How the objects are linked:
dh: @>lt, $>sl, !>fj
cc: @>fc, $>fs, !>cd
hn: @>lf, $>pr, !>rg
hf: @>nb, $>mq, !>jm
jz: @>fs, $>fc, !>tc
nq: @>rj, $>hc, !>br
hs: @>sl, $>lt, !>mh
cd: @>cc, $>zf, !>zs
rj: @>lb, $>bz, !>nq
mc: @>bf, $>sj, !>nb
zs: @>cd, $>hp, !>jh
br: @>nq, $>lp, !>tt
zc: @>sg, $>sm, !>lb
pg: @>rg, $>tc, !>fc
zf: @>hp, $>cd, !>fs
ng: @>tc, $>rg, !>pr
bf: @>bm, $>gm, !>mc
ns: @>bz, $>lb, !>sm
sj: @>mz, $>mc, !>gm
lp: @>nf, $>br, !>hc
hc: @>lp, $>nq, !>bz
tc: @>jz, $>pg, !>ng
nj: @>jh, $>mh, !>lt
mz: @>mq, $>nb, !>sj
sm: @>ns, $>zc, !>fq
fq: @>sm, $>sg, !>dl
fj: @>dh, $>dl, !>sg
bb: @>tt, $>jm, !>mq
fc: @>pg, $>jz, !>cc
dl: @>fq, $>fj, !>sl
tt: @>br, $>nf, !>bb
sl: @>dl, $>dh, !>hs
nf: @>jm, $>tt, !>lp
tj: @>mh, $>jh, !>hp
mq: @>bb, $>hf, !>mz
fs: @>zf, $>cc, !>jz
lb: @>zc, $>ns, !>rj
sg: @>fj, $>fq, !>zc
bz: @>hc, $>rj, !>ns
gm: @>sj, $>bf, !>lf
lf: @>gm, $>bm, !>hn
jm: @>hf, $>bb, !>nf
nb: @>mc, $>mz, !>hf
rg: @>hn, $>ng, !>pg
mh: @>hs, $>nj, !>tj
pr: @>ng, $>hn, !>bm
hp: @>tj, $>zs, !>zf
lt: @>nj, $>hs, !>dh
jh: @>zs, $>tj, !>nj
bm: @>pr, $>lf, !>bf

In the rows, zero is written as 544.

The rows follow the links: the fewer symbols apart two objects are, the more alike their rows tend to be.

Each row is also shifted at random along 6 hidden directions that mean nothing.

Some objects, each with a row of numbers:
zf -> 723 484 446 615 558 529 603 621 515 588 537 510 580 574 521 537 445 682 604 477 536 653 458 554 439 676 461 623 519 493 600 536 416 501 517 557 584 580 546 620 592 555 529 377 618 475 559 493 578
fj -> 505 483 602 516 600 537 552 581 739 502 535 620 561 586 503 576 582 591 509 517 438 518 771 634 502 564 524 592 404 414 590 351 357 583 468 654 612 557 474 689 509 604 607 538 555 516 644 480 648
nf -> 521 615 412 550 369 631 562 520 566 550 586 513 549 479 587 557 469 472 482 551 642 525 587 533 542 537 542 533 523 534 509 596 640 536 574 493 425 585 645 586 561 515 601 571 518 557 537 464 475
cc -> 508 623 478 602 544 604 554 634 515 637 460 410 491 666 500 592 488 513 520 502 571 606 386 603 518 528 509 629 463 454 497 566 521 463 633 487 579 499 544 532 447 559 607 370 561 603 454 551 630
tc -> 269 445 523 522 541 534 618 522 538 642 515 568 639 517 622 536 515 666 590 544 551 608 620 526 491 647 506 563 605 514 578 485 474 604 478 638 557 640 522 633 599 547 568 466 620 489 614 492 511
bf -> 493 454 562 606 570 658 640 498 648 502 616 626 569 575 541 520 542 569 474 435 561 523 518 525 550 498 619 524 578 450 458 376 461 409 498 637 485 565 529 553 514 298 587 451 497 505 603 397 518
sg -> 587 512 525 567 498 508 647 552 620 403 666 644 511 495 478 498 508 588 565 442 566 573 692 478 510 601 487 517 489 481 623 444 432 558 392 578 515 445 570 602 544 420 513 563 539 502 531 471 559
bm -> 688 430 607 611 758 608 596 491 557 449 550 597 453 613 516 495 616 622 512 481 519 489 484 530 623 481 565 518 697 588 502 485 542 466 484 624 564 551 473 480 505 447 531 508 472 487 534 525 491
sm -> 637 567 650 469 589 514 478 495 536 667 459 518 641 602 587 610 630 460 534 672 477 515 504 573 547 432 549 541 520 510 487 480 536 620 620 575 598 585 468 483 526 592 549 600 578 612 579 614 627
gm -> 737 523 610 577 585 579 552 520 502 568 578 551 491 610 531 566 588 448 469 480 549 540 354 575 608 459 710 486 611 550 428 469 539 397 619 539 528 470 503 414 511 350 525 490 462 571 519 539 556
hn -> 332 622 518 591 421 589 518 564 571 561 643 521 697 501 534 597 532 414 532 528 524 564 422 507 529 468 686 548 475 538 446 507 577 475 651 495 444 622 593 476 611 458 473 573 527 622 620 550 622
lf -> 757 589 591 580 561 572 523 577 515 522 598 545 560 589 527 598 612 450 506 493 496 539 417 500 601 469 680 513 558 621 483 538 595 448 615 537 525 519 545 409 569 422 445 599 457 589 555 592 564
sl -> 585 540 605 546 514 469 519 600 606 566 551 545 534 579 500 580 582 457 526 519 490 559 545 604 487 527 615 563 398 427 568 396 376 521 589 522 569 443 496 550 491 485 502 510 581 604 538 567 709
mc -> 502 489 557 567 512 649 586 512 659 480 614 598 618 518 545 552 550 531 483 505 511 481 635 534 552 494 618 538 542 555 486 436 541 478 506 627 479 632 546 600 567 424 561 616 458 507 647 426 525
hf -> 470 617 496 579 460 625 534 502 579 416 621 548 494 494 528 538 532 496 494 515 588 469 585 503 601 489 566 508 543 596 519 622 655 505 537 509 445 561 616 547 558 531 573 625 439 528 563 495 461
ns -> 403 601 562 457 414 540 510 469 527 685 512 495 713 528 624 565 593 408 577 693 577 573 491 486 520 434 531 501 500 490 453 514 595 620 624 567 528 588 541 498 561 513 563 604 629 650 593 541 582
zs -> 523 573 480 541 557 544 599 592 507 679 416 475 579 666 544 551 486 561 568 524 554 637 482 522 501 511 443 588 507 429 525 468 488 532 544 546 603 510 469 556 479 510 597 421 628 608 476 533 621
dl -> 569 579 622 538 547 480 508 530 521 564 529 596 603 534 506 512 595 438 587 588 519 573 438 543 527 498 586 528 465 440 490 455 471 540 589 540 550 465 537 440 576 587 469 456 615 631 539 610 671
dh -> 505 509 585 530 623 529 582 535 633 500 513 613 498 597 497 470 552 571 546 513 479 549 665 573 547 532 478 544 496 438 580 370 409 563 458 607 576 476 501 580 530 582 581 441 576 568 556 543 612
mq -> 528 451 560 542 503 579 593 409 488 652 569 559 576 490 631 516 551 509 504 595 660 581 424 573 545 545 607 505 641 493 417 504 554 491 619 588 490 544 579 467 538 409 590 445 582 537 548 450 457
rg -> 823 643 472 633 507 590 589 633 489 518 591 503 480 587 496 533 489 469 533 422 574 617 373 509 578 525 622 544 530 533 486 548 560 386 588 440 496 479 576 430 535 441 473 461 499 611 497 577 572
jz -> 292 470 507 562 592 545 573 541 501 602 502 528 486 563 554 514 487 661 574 521 589 602 518 594 506 632 485 558 576 502 590 557 483 543 534 581 596 517 539 578 518 540 582 435 602 476 497 480 513

From each start, follow one symbol. Which object do you reach?
Answer with the object's name.
new walk
640 663 465 590 484 581 564 657 528 566 552 457 456 591 501 588 457 464 515 431 566 599 469 559 529 533 604 573 468 521 546 590 557 430 592 455 542 472 562 548 521 497 518 483 502 603 466 557 592
$
tc
new walk
333 439 594 574 645 557 591 478 526 509 551 608 590 567 541 505 569 617 556 543 569 508 481 464 579 506 528 503 647 580 489 512 555 504 482 612 552 581 521 506 548 391 515 577 528 503 580 503 472
$
hn
new walk
511 512 518 563 547 515 554 532 659 377 627 589 493 456 477 477 531 586 544 509 560 509 663 567 512 614 506 559 488 512 615 538 460 558 449 537 513 495 609 596 559 646 553 518 524 477 581 493 526
@
sg
new walk
624 571 629 509 523 514 547 550 574 631 510 534 665 579 561 568 611 451 556 601 492 585 461 533 498 447 569 558 444 449 466 405 463 551 602 559 547 541 490 496 516 449 520 544 612 631 571 572 660
$
sg
new walk
676 603 500 472 417 601 582 501 514 661 455 513 491 535 621 536 509 444 525 578 617 588 554 599 561 522 531 525 547 441 506 511 573 554 645 514 516 499 544 530 509 566 622 435 602 599 486 503 540
@
hc
new walk
379 469 524 525 481 555 553 441 504 572 521 523 419 443 626 524 524 567 499 614 664 495 567 638 533 617 545 507 639 549 568 663 594 569 590 512 507 461 593 574 495 558 635 523 537 475 488 449 422
@
br
new walk
571 526 478 648 560 712 592 490 644 467 627 582 508 553 528 523 497 502 447 436 600 521 529 615 570 499 626 570 547 436 440 431 507 397 553 575 439 526 605 550 543 458 616 385 451 515 573 405 530
@
mc
new walk
661 568 499 644 553 676 509 527 613 527 611 484 667 602 524 625 565 542 496 564 550 465 380 512 543 420 562 616 507 565 405 586 635 473 576 577 470 635 589 570 496 410 616 624 435 513 601 472 518
!
nf
new walk
497 476 477 495 477 515 557 488 522 522 549 539 346 420 609 510 512 597 481 566 664 496 735 636 545 660 525 498 622 596 648 695 604 609 529 501 515 447 591 636 478 594 616 590 509 451 458 474 396
!
tt
new walk
488 539 571 630 600 506 478 608 537 465 576 505 551 578 431 536 569 536 537 522 518 538 352 584 494 528 555 604 425 491 548 567 433 459 582 467 587 414 574 511 494 589 507 479 545 534 519 574 652
!
tj
new walk
595 454 461 541 427 563 561 481 613 530 623 545 635 429 597 543 491 637 537 562 584 528 623 560 494 658 492 573 533 539 566 595 531 618 513 585 516 642 599 684 580 532 599 572 562 434 621 435 471
@
rj
new walk
703 507 506 540 591 450 574 599 449 541 516 554 574 546 564 513 478 711 651 512 495 615 562 461 538 699 434 569 622 658 670 624 544 608 433 549 621 594 516 593 597 596 470 575 587 472 513 583 495
!
jz
new walk
497 518 614 476 507 535 551 433 489 607 536 609 512 456 636 536 585 482 530 594 580 524 579 578 610 560 654 440 675 593 502 525 611 579 605 548 491 547 561 457 596 534 523 581 543 550 532 545 476
!
sj
new walk
599 541 536 517 568 498 622 605 513 630 449 531 604 646 547 538 538 583 627 514 511 622 564 432 532 511 429 538 506 500 588 443 516 602 499 606 618 541 423 566 487 434 543 567 618 584 485 573 615
$
tj
